Below are the code and all the weights of a small trained network. Each question names an input and a target symbol and asks about switching units off, where a switched-off unit gives its printed mean instead of its output.

import numpy as np


def w(rows, s, z=0):
    codes = np.array(rows[::2]) - 128.0
    scale = np.full(codes.shape[1], s)
    scale[-1] = z or s
    return codes * scale


def norm(h):
    return h / np.sqrt((h * h).mean(-1, keepdims=True) + 1e-5)


def f(y):
    return y / 2 * (1 + np.tanh(0.7978845608 * (y + 0.044715 * y**3)))


def softmax(a):
    e = np.exp(a - a.max(-1, keepdims=True))
    return e / e.sum(-1, keepdims=True)


def log_softmax(a):
    a = a - a.max(-1, keepdims=True)
    return a - np.log(np.exp(a).sum(-1, keepdims=True))


def net(x, mask):
    ids = ['βεζημξτφψ'.index(c) for c in x.split()]
    T = len(ids)
    res = E[ids] + P[:T]
    u = 0
    for l in range(2):
        r = norm(res)
        for j in range(3):
            rows = slice(3 * j, 3 * j + 3)
            q, k, v = (r @ M[l][rows].T for M in (Q, K, V))
            z = softmax(np.where(np.tri(T) > 0, q @ k.T / 3**0.5, -1e9)) @ v
            o = O[l][rows]
            res = res + np.where(mask[u + j], z, o[:, -1]) @ o[:, :-1]
        u += 3
        y = f(norm(res) @ A[l][:, :-1].T + A[l][:, -1])
        res = res + np.where(mask[u : u + 8], y, B[l][:, -1]) @ B[l][:, :-1]
        u += 8
    return log_softmax(norm(res)[-1] @ U[:, :-1].T + U[:, -1])


Q, K, V, O, A, B = {}, {}, {}, {}, {}, {}
E = w([
[107,133,150,131],'β',
[127,131,138,107],'ε',
[153,142,131,137],'ζ',
[121,165,141,122],'η',
[78,110,2,167],'μ',
[136,100,136,130],'ξ',
[148,131,126,109],'τ',
[133,131,146,156],'φ',
[119,118,148,155],'ψ',
],0.0067)
P = w([
[121,92,56,111],'0',
[133,223,209,229],'1',
[137,211,234,201],'2',
[165,168,208,206],'3',
[165,182,218,187],'4',
[167,186,216,207],'5',
[168,216,252,199],'6',
[188,230,253,183],'7',
],0.002)
Q[0] = w([
[54,163,183,101],'0.h1',
[188,82,94,253],'0.h1',
[189,118,102,196],'0.h1',
[63,53,53,48],'0.h2',
[112,192,178,135],'0.h2',
[36,17,22,19],'0.h2',
[127,111,66,80],'0.h3',
[161,127,211,140],'0.h3',
[123,145,225,244],'0.h3',
],0.0062)
K[0] = w([
[127,80,92,161],'0.h1',
[125,192,236,165],'0.h1',
[161,173,201,144],'0.h1',
[159,146,227,127],'0.h2',
[79,122,88,159],'0.h2',
[167,144,244,124],'0.h2',
[175,146,209,135],'0.h3',
[67,88,92,132],'0.h3',
[83,110,2,120],'0.h3',
],0.0078)
V[0] = w([
[30,104,121,136],'0.h1',
[117,125,34,100],'0.h1',
[118,112,131,139],'0.h1',
[50,108,166,193],'0.h2',
[42,167,180,184],'0.h2',
[186,115,133,252],'0.h2',
[253,156,140,171],'0.h3',
[154,252,168,165],'0.h3',
[133,145,133,90],'0.h3',
],0.0043)
O[0] = w([
[205,169,138,137,66],'0.h1',
[160,106,210,228,5],'0.h1',
[129,143,139,124,128],'0.h1',
[243,157,124,159,144],'0.h2',
[232,132,54,182,110],'0.h2',
[200,54,207,212,233],'0.h2',
[89,2,198,187,172],'0.h3',
[116,46,66,229,124],'0.h3',
[88,128,94,114,94],'0.h3',
],0.0034,0.0031)
A[0] = w([
[147,88,105,94,171],'0.n1',
[184,238,229,155,120],'0.n2',
[126,76,106,95,201],'0.n3',
[130,137,161,129,144],'0.n4',
[250,189,252,89,161],'0.n5',
[93,188,218,193,98],'0.n6',
[162,122,43,207,5],'0.n7',
[143,205,17,77,87],'0.n8',
],0.0036,0.0017)
B[0] = w([
[128,178,158,171,125],'0.n1',
[133,19,48,98,220],'0.n2',
[133,202,153,171,132],'0.n3',
[143,111,96,125,147],'0.n4',
[176,39,26,182,252],'0.n5',
[158,46,46,24,179],'0.n6',
[61,195,163,42,116],'0.n7',
[109,126,252,223,123],'0.n8',
],0.0028,0.0029)
Q[1] = w([
[23,170,247,45],'1.h1',
[75,134,213,89],'1.h1',
[166,120,93,132],'1.h1',
[143,101,171,109],'1.h2',
[72,141,91,130],'1.h2',
[145,122,155,131],'1.h2',
[62,220,166,24],'1.h3',
[55,254,167,24],'1.h3',
[115,115,89,224],'1.h3',
],0.0065)
K[1] = w([
[202,122,198,1],'1.h1',
[188,118,164,55],'1.h1',
[111,147,111,163],'1.h1',
[143,88,108,129],'1.h2',
[110,151,175,114],'1.h2',
[131,104,110,131],'1.h2',
[154,166,215,68],'1.h3',
[159,190,243,27],'1.h3',
[88,165,60,120],'1.h3',
],0.0074)
V[1] = w([
[189,130,51,54],'1.h1',
[63,139,170,226],'1.h1',
[167,183,156,65],'1.h1',
[110,159,80,182],'1.h2',
[165,106,146,46],'1.h2',
[96,164,80,204],'1.h2',
[144,217,66,141],'1.h3',
[180,204,60,82],'1.h3',
[175,3,197,10],'1.h3',
],0.0038)
O[1] = w([
[145,226,137,118,32],'1.h1',
[107,4,86,106,250],'1.h1',
[182,170,131,155,6],'1.h1',
[158,142,135,81,129],'1.h2',
[104,152,103,169,97],'1.h2',
[173,129,150,63,137],'1.h2',
[193,174,94,75,83],'1.h3',
[180,204,89,111,34],'1.h3',
[50,163,153,238,92],'1.h3',
],0.0045,0.0015)
A[1] = w([
[107,217,54,91,226],'1.n1',
[188,144,120,131,132],'1.n2',
[196,119,30,107,121],'1.n3',
[128,132,137,125,89],'1.n4',
[210,154,129,128,146],'1.n5',
[106,66,143,240,4],'1.n6',
[114,137,93,133,108],'1.n7',
[62,78,255,91,102],'1.n8',
],0.0071,0.0015)
B[1] = w([
[150,55,229,148,151],'1.n1',
[71,110,88,143,140],'1.n2',
[111,72,66,139,194],'1.n3',
[115,142,136,120,119],'1.n4',
[50,113,87,147,147],'1.n5',
[241,97,167,76,253],'1.n6',
[137,117,148,127,121],'1.n7',
[109,207,2,118,197],'1.n8',
],0.0055,0.0044)
U = w([
[193,193,92,112,144],'β',
[112,142,205,73,174],'ε',
[51,58,165,156,77],'ζ',
[144,97,118,4,36],'η',
[126,108,96,135,51],'μ',
[114,167,163,203,183],'ξ',
[65,178,102,120,253],'τ',
[201,95,183,164,168],'φ',
[138,146,59,228,40],'ψ',
],0.012,0.0038)

Each question gives the input, a string of symbols that net reads in full, and the target symbol t.
The units are the heads (3 rows each of Q, K, V and O) and the neurons (one row each of A and B). Each row of codes is followed by its name. A weight is (code - 128) times the scale printed after its matrix; where a second scale follows, it is the last column's (O, A, B and U).
mask holds one flag per unit, layer by layer, with each layer's heads first. A switched-off unit (its flag False) gives its mean, the last column of its rows in O or B, instead of its output. The means were averaged over made-up inputs and are rounded, as every weight is.
A unit's drop is (log p(t) with every unit on - log p(t) with that unit switched off) / (log p(t) with every unit on - log p(t) with every unit switched off).
The circuit of an input: a set's keep is (log p(t) with only the set's units on - log p(t) with every unit switched off) / (log p(t) with every unit on - log p(t) with every unit switched off). Starting from the 12 units with the biggest drops (on a tie, the unit counted first), units are removed one at a time, each time the one whose removal leaves the highest keep (on an exact tie, the one counted first), for as long as the keep stays at least 0.8.
units of the circuit, in order: the units of the circuit, biggest drop first
unit that matters most: the unit with the biggest drop
top k neurons: the k neurons with the biggest drops, biggest first
heads that matter: for each layer, one digit per head in row order, 1 if its drop is at least 0.15 and else 0, layers parted by /
drop when u is switched off: that unit's drop, to one decimal
input ζ β ε η φ φ τ, target ζ: unit that matters most	1.h3
input τ φ φ τ φ ε, target τ: units of the circuit, in order	[0.h2 1.n8]
input ζ η ξ, target ζ: units of the circuit, in order	[1.h3 0.h2]
input ψ τ φ, target ψ: units of the circuit, in order	[0.h3 1.n6 1.n5 1.h3]
input ε φ φ η τ, target ε: heads that matter	011 / 000
input η φ φ, target η: units of the circuit, in order	[1.h3 0.h2]
input ψ τ ψ, target ψ: heads that matter	011 / 100
input η φ φ ψ, target η: units of the circuit, in order	[1.h2 0.h2]
input ψ τ φ τ, target ψ: top 2 neurons	[1.n6 1.n5]
input η φ φ η φ β, target η: units of the circuit, in order	[1.h3 0.h2]
input ξ φ η τ τ, target ξ: heads that matter	000 / 100
input β ζ ζ β τ φ β, target β: heads that matter	001 / 101
input ψ ζ η τ φ τ, target ψ: heads that matter	000 / 100
input μ τ ψ, target η: unit that matters most	0.n5
input ψ β ζ ζ, target ψ: top 2 neurons	[1.n6 1.n5]
input β ψ φ ζ, target β: drop when 0.h2 is switched off	0.0
input τ η ε φ ζ, target τ: drop when 0.n1 is switched off	0.0
input ξ φ ζ β ε η, target ξ: drop when 1.h3 is switched off	0.1
input τ τ ψ ψ ψ η β, target τ: drop when 0.h2 is switched off	1.2
input ψ τ φ τ ξ, target ψ: unit that matters most	0.h3
